Below is a small trained network, with its code and all its weights. Each question gives an input and a class and asks what happens when units are switched off, that is, made to give their printed mean instead of their output.

import numpy as np


def w(rows, s, z=0):
    codes = np.array(rows[::2]) - 128.0
    scale = np.full(codes.shape[1], s)
    scale[-1] = z or s
    return codes * scale


def f(y):
    return y / 2 * (1 + np.tanh(0.7978845608 * (y + 0.044715 * y**3)))


def log_softmax(a):
    a = a - a.max(-1, keepdims=True)
    return a - np.log(np.exp(a).sum(-1, keepdims=True))


def net(x, mask):
    res = np.array(x, float).reshape(1, 6) / 4 @ E
    y = f(res @ A[0][:, :-1].T + A[0][:, -1])
    res = res + np.where(mask, y, B[0][:, -1]) @ B[0][:, :-1]
    return log_softmax(res[-1] @ U[:, :-1].T + U[:, -1])


A, B = {}, {}
E = w([
[70,112,53],'x0',
[89,174,143],'x1',
[196,39,112],'x2',
[114,155,114],'x3',
[80,144,218],'x4',
[2,19,104],'x5',
],0.0086)
A[0] = w([
[88,147,144,131],'N1',
[191,123,131,163],'N2',
[47,115,105,170],'N3',
[99,32,77,160],'N4',
[204,162,67,87],'N5',
[133,50,109,126],'N6',
[123,62,112,77],'N7',
[101,140,7,222],'N8',
[222,184,148,132],'N9',
[170,116,67,161],'N10',
[180,75,87,126],'N11',
[29,102,167,124],'N12',
[171,113,142,141],'N13',
[64,119,159,162],'N14',
[242,155,141,95],'N15',
[174,136,82,111],'N16',
[98,189,179,62],'N17',
[101,190,174,39],'N18',
[163,67,87,117],'N19',
[97,170,125,243],'N20',
[46,125,76,161],'N21',
[152,81,120,147],'N22',
[110,85,121,50],'N23',
[172,182,43,2],'N24',
[204,195,164,100],'N25',
[138,123,61,176],'N26',
],0.011,0.0043)
B[0] = w([
[116,117,179,157],'N1',
[129,162,68,183],'N2',
[149,133,195,215],'N3',
[144,49,141,254],'N4',
[113,176,75,193],'N5',
[145,70,90,198],'N6',
[148,93,120,174],'N7',
[46,168,188,245],'N8',
[231,139,107,241],'N9',
[78,126,105,188],'N10',
[105,96,54,195],'N11',
[151,156,199,222],'N12',
[126,152,63,158],'N13',
[141,146,207,191],'N14',
[168,155,74,230],'N15',
[95,155,79,163],'N16',
[135,81,171,181],'N17',
[137,73,161,172],'N18',
[113,87,94,192],'N19',
[124,126,173,198],'N20',
[139,136,208,219],'N21',
[132,111,77,168],'N22',
[185,98,129,145],'N23',
[98,218,88,164],'N24',
[255,110,140,234],'N25',
[81,126,139,183],'N26',
],0.0089,0.0075)
U = w([
[187,12,173,34],'0',
[138,58,67,176],'1',
[50,2,76,103],'2',
[76,233,63,1],'3',
[244,160,94,182],'4',
[34,189,215,251],'5',
],0.0066,0.0051)

Each question gives the input, the list of numbers given to net, and the class t.
The units are the neurons (one row each of A and B). Each row of codes is followed by its name. A weight is (code - 128) times the scale printed after its matrix; where a second scale follows, it is the last column's (A, B and U).
mask holds one flag per neuron, in row order. A switched-off neuron (its flag False) gives its mean, the last column of its row in B, instead of its output. The means were averaged over made-up inputs and are rounded, as every weight is.
A unit's drop is (log p(t) with every unit on - log p(t) with that unit switched off) / (log p(t) with every unit on - log p(t) with every unit switched off).
The circuit of an input: a set's keep is (log p(t) with only the set's units on - log p(t) with every unit switched off) / (log p(t) with every unit on - log p(t) with every unit switched off). Starting from the 12 units with the biggest drops (on a tie, the unit counted first), units are removed one at a time, each time the one whose removal leaves the highest keep (on an exact tie, the one counted first), for as long as the keep stays at least 0.8.
circuit, biggest first: the units of the circuit, biggest drop first
most important unit: the unit with the biggest drop
top k neurons: the k neurons with the biggest drops, biggest first
drop of u: that unit's drop, to one decimal
input [-7,4,-1,2,7,-2], class 0: circuit, biggest first => N17; N25
input [8,-1,-3,3,-4,4], class 5: most important unit => N8
input [2,-4,-6,3,8,-4], class 0: circuit, biggest first => N8; N18; N17
input [-7,-7,-5,-7,-4,6], class 2: circuit, biggest first => N25; N9
input [-5,8,2,0,-8,6], class 2: circuit, biggest first => N25; N9; N4
input [8,2,-6,5,-5,-6], class 3: top 2 neurons => N24; N5
input [3,-3,-4,-5,-1,7], class 5: top 2 neurons => N8; N25
input [2,0,4,7,-7,-7], class 3: top 2 neurons => N24; N5
input [7,-6,7,-1,5,7], class 0: top 3 neurons => N12; N3; N21
input [1,0,-8,5,-8,-7], class 3: top 3 neurons => N24; N5; N8
input [2,-3,-1,-6,1,8], class 0: drop of N4 => 0.2
input [-4,5,4,-5,-6,3], class 2: drop of N9 => 0.1
input [6,3,-2,4,-4,7], class 5: drop of N8 => 0.2
input [8,7,-2,-5,-6,6], class 5: circuit, biggest first => N8
